Below is a small trained network, with its code and all its weights. Each question gives an input and a class and asks what happens when units are switched off, that is, made to give their printed mean instead of their output.

import numpy as np


def w(rows, s, z=0):
    codes = np.array(rows[::2]) - 128.0
    scale = np.full(codes.shape[1], s)
    scale[-1] = z or s
    return codes * scale


def f(y):
    return np.maximum(y, 0)


def log_softmax(a):
    a = a - a.max(-1, keepdims=True)
    return a - np.log(np.exp(a).sum(-1, keepdims=True))


def net(x, mask):
    res = np.array(x, float).reshape(1, 6) / 4 @ E
    y = f(res @ A[0][:, :-1].T + A[0][:, -1])
    res = res + np.where(mask, y, B[0][:, -1]) @ B[0][:, :-1]
    return log_softmax(res[-1] @ U[:, :-1].T + U[:, -1])


A, B = {}, {}
E = w([
[128,142,237,228,142,129,96,163],'x0',
[159,160,76,216,179,129,78,13],'x1',
[75,123,122,123,254,48,135,149],'x2',
[119,72,98,209,63,50,166,131],'x3',
[32,66,109,136,109,171,29,132],'x4',
[82,179,172,65,64,48,101,60],'x5',
],0.0098)
A[0] = w([
[199,173,127,112,134,96,220,90,53],'neuron 0',
[166,102,132,165,154,148,114,171,55],'neuron 1',
[194,120,134,134,70,169,149,115,73],'neuron 2',
[120,183,156,92,162,168,101,121,159],'neuron 3',
[149,149,144,150,72,173,114,122,78],'neuron 4',
[113,112,74,166,163,169,157,169,53],'neuron 5',
[74,121,133,145,118,162,122,128,42],'neuron 6',
[125,97,155,125,78,186,127,102,70],'neuron 7',
[151,139,120,128,93,160,116,129,41],'neuron 8',
[167,75,59,133,156,181,157,172,82],'neuron 9',
[105,191,137,89,170,164,105,134,34],'neuron 10',
[80,114,94,134,200,108,148,163,104],'neuron 11',
[77,86,129,139,113,145,75,133,75],'neuron 12',
[159,164,91,179,160,138,89,35,53],'neuron 13',
[132,110,7,38,114,113,160,96,89],'neuron 14',
[154,130,110,135,70,191,110,133,100],'neuron 15',
[178,181,191,135,136,113,210,144,95],'neuron 16',
[89,70,91,204,70,76,190,115,93],'neuron 17',
[156,115,133,115,56,184,128,109,78],'neuron 18',
[97,143,78,112,113,138,153,83,2],'neuron 19',
[91,123,131,115,204,73,120,149,98],'neuron 20',
[140,167,61,183,164,125,87,47,76],'neuron 21',
[99,120,154,71,93,133,170,232,57],'neuron 22',
[33,81,90,138,109,160,74,104,94],'neuron 23',
[123,185,161,84,167,203,104,110,59],'neuron 24',
[92,112,132,117,182,101,144,134,72],'neuron 25',
[73,104,122,118,106,145,90,149,39],'neuron 26',
[62,85,149,115,138,170,105,96,79],'neuron 27',
[142,144,244,196,135,115,92,159,132],'neuron 28',
[100,107,132,129,151,104,125,127,88],'neuron 29',
[98,111,157,81,119,130,165,185,7],'neuron 30',
[103,175,195,145,102,91,91,123,98],'neuron 31',
[130,89,121,165,89,36,114,124,106],'neuron 32',
[68,177,146,67,82,58,116,60,71],'neuron 33',
],0.013,0.0047)
B[0] = w([
[78,207,95,73,165,165,165,188,213],'neuron 0',
[182,137,136,180,133,176,120,137,182],'neuron 1',
[125,156,154,115,159,73,120,72,203],'neuron 2',
[193,83,72,105,92,124,140,114,207],'neuron 3',
[115,122,141,124,165,81,114,91,190],'neuron 4',
[192,150,175,148,146,126,109,159,189],'neuron 5',
[123,166,107,110,116,137,130,119,154],'neuron 6',
[130,144,146,135,156,89,137,76,184],'neuron 7',
[120,119,148,126,156,96,136,95,161],'neuron 8',
[201,141,178,204,148,170,115,179,221],'neuron 9',
[183,95,89,101,84,103,158,116,183],'neuron 10',
[133,144,169,112,155,99,125,47,197],'neuron 11',
[105,181,96,87,152,171,151,135,187],'neuron 12',
[48,117,195,120,37,124,136,190,243],'neuron 13',
[77,101,45,219,149,170,30,91,249],'neuron 14',
[135,128,160,113,186,68,142,73,206],'neuron 15',
[81,180,85,84,150,154,141,154,222],'neuron 16',
[182,72,75,46,94,125,167,140,228],'neuron 17',
[115,115,141,134,178,80,135,51,205],'neuron 18',
[122,144,114,165,113,129,93,127,166],'neuron 19',
[114,134,140,131,172,38,135,36,201],'neuron 20',
[77,93,197,119,37,114,149,158,247],'neuron 21',
[53,87,174,163,47,125,137,156,230],'neuron 22',
[117,205,118,81,163,156,169,171,229],'neuron 23',
[173,55,73,75,86,107,164,147,211],'neuron 24',
[122,132,150,129,155,76,136,73,172],'neuron 25',
[94,173,116,95,129,153,167,151,172],'neuron 26',
[123,174,96,101,136,131,160,164,182],'neuron 27',
[87,112,33,173,135,176,50,90,243],'neuron 28',
[128,138,116,131,146,80,150,110,154],'neuron 29',
[91,106,190,154,39,109,142,156,187],'neuron 30',
[161,130,143,191,154,168,88,132,190],'neuron 31',
[191,96,90,82,104,143,149,100,199],'neuron 32',
[254,146,229,214,180,173,113,199,228],'neuron 33',
],0.01,0.013)
U = w([
[10,71,228,148,33,118,158,168,109],'0',
[72,255,90,71,160,169,190,168,110],'1',
[235,131,211,206,157,172,117,166,138],'2',
[93,115,164,127,182,17,146,35,105],'3',
[59,72,31,202,128,179,22,101,160],'4',
[211,3,57,60,79,118,190,129,85],'5',
[109,86,140,113,131,126,103,133,254],'6',
],0.01,0.0044)

Each question gives the input, the list of numbers given to net, and the class t.
The units are the neurons (one row each of A and B). Each row of codes is followed by its name. A weight is (code - 128) times the scale printed after its matrix; where a second scale follows, it is the last column's (A, B and U).
mask holds one flag per neuron, in row order. A switched-off neuron (its flag False) gives its mean, the last column of its row in B, instead of its output. The means were averaged over made-up inputs and are rounded, as every weight is.
A unit's drop is (log p(t) with every unit on - log p(t) with that unit switched off) / (log p(t) with every unit on - log p(t) with every unit switched off).
most important unit: the unit with the biggest drop
top k neurons: the k neurons with the biggest drops, biggest first
drop when u is switched off: that unit's drop, to one decimal
input [-8,-4,-8,-7,6,-1], class 3: most important unit -> neuron 15
input [-7,3,-2,-6,2,4], class 4: top 4 neurons -> (neuron 14; neuron 17; neuron 19; neuron 32)
input [4,0,-6,-7,-3,2], class 5: top 2 neurons -> (neuron 24; neuron 3)
input [-1,-3,-4,-2,6,6], class 1: top 2 neurons -> (neuron 23; neuron 26)
input [-5,-6,-4,1,-8,-5], class 1: top 3 neurons -> (neuron 0; neuron 16; neuron 21)
input [7,7,-2,-3,0,7], class 0: top 4 neurons -> (neuron 13; neuron 21; neuron 14; neuron 9)
input [-6,1,3,6,-1,0], class 4: top 3 neurons -> (neuron 14; neuron 24; neuron 3)
input [0,-2,0,-2,-5,-4], class 1: top 3 neurons -> (neuron 33; neuron 16; neuron 0)
input [-2,6,4,-8,5,6], class 5: top 3 neurons -> (neuron 24; neuron 3; neuron 10)
input [0,6,7,3,5,-5], class 3: top 2 neurons -> (neuron 20; neuron 11)
input [3,8,1,7,-8,-4], class 0: top 2 neurons -> (neuron 21; neuron 13)
input [-6,1,4,-5,1,7], class 2: top 2 neurons -> (neuron 33; neuron 28)
input [8,-6,-8,-5,-6,4], class 3: top 4 neurons -> (neuron 14; neuron 2; neuron 18; neuron 4)
input [-5,1,5,6,2,-8], class 2: most important unit -> neuron 9
input [8,-3,5,-1,8,-7], class 1: drop when neuron 23 is switched off -> 0.4
input [-6,-2,-4,1,3,1], class 4: drop when neuron 26 is switched off -> 0.0
input [4,1,2,6,-5,-2], class 5: drop when neuron 14 is switched off -> 0.3
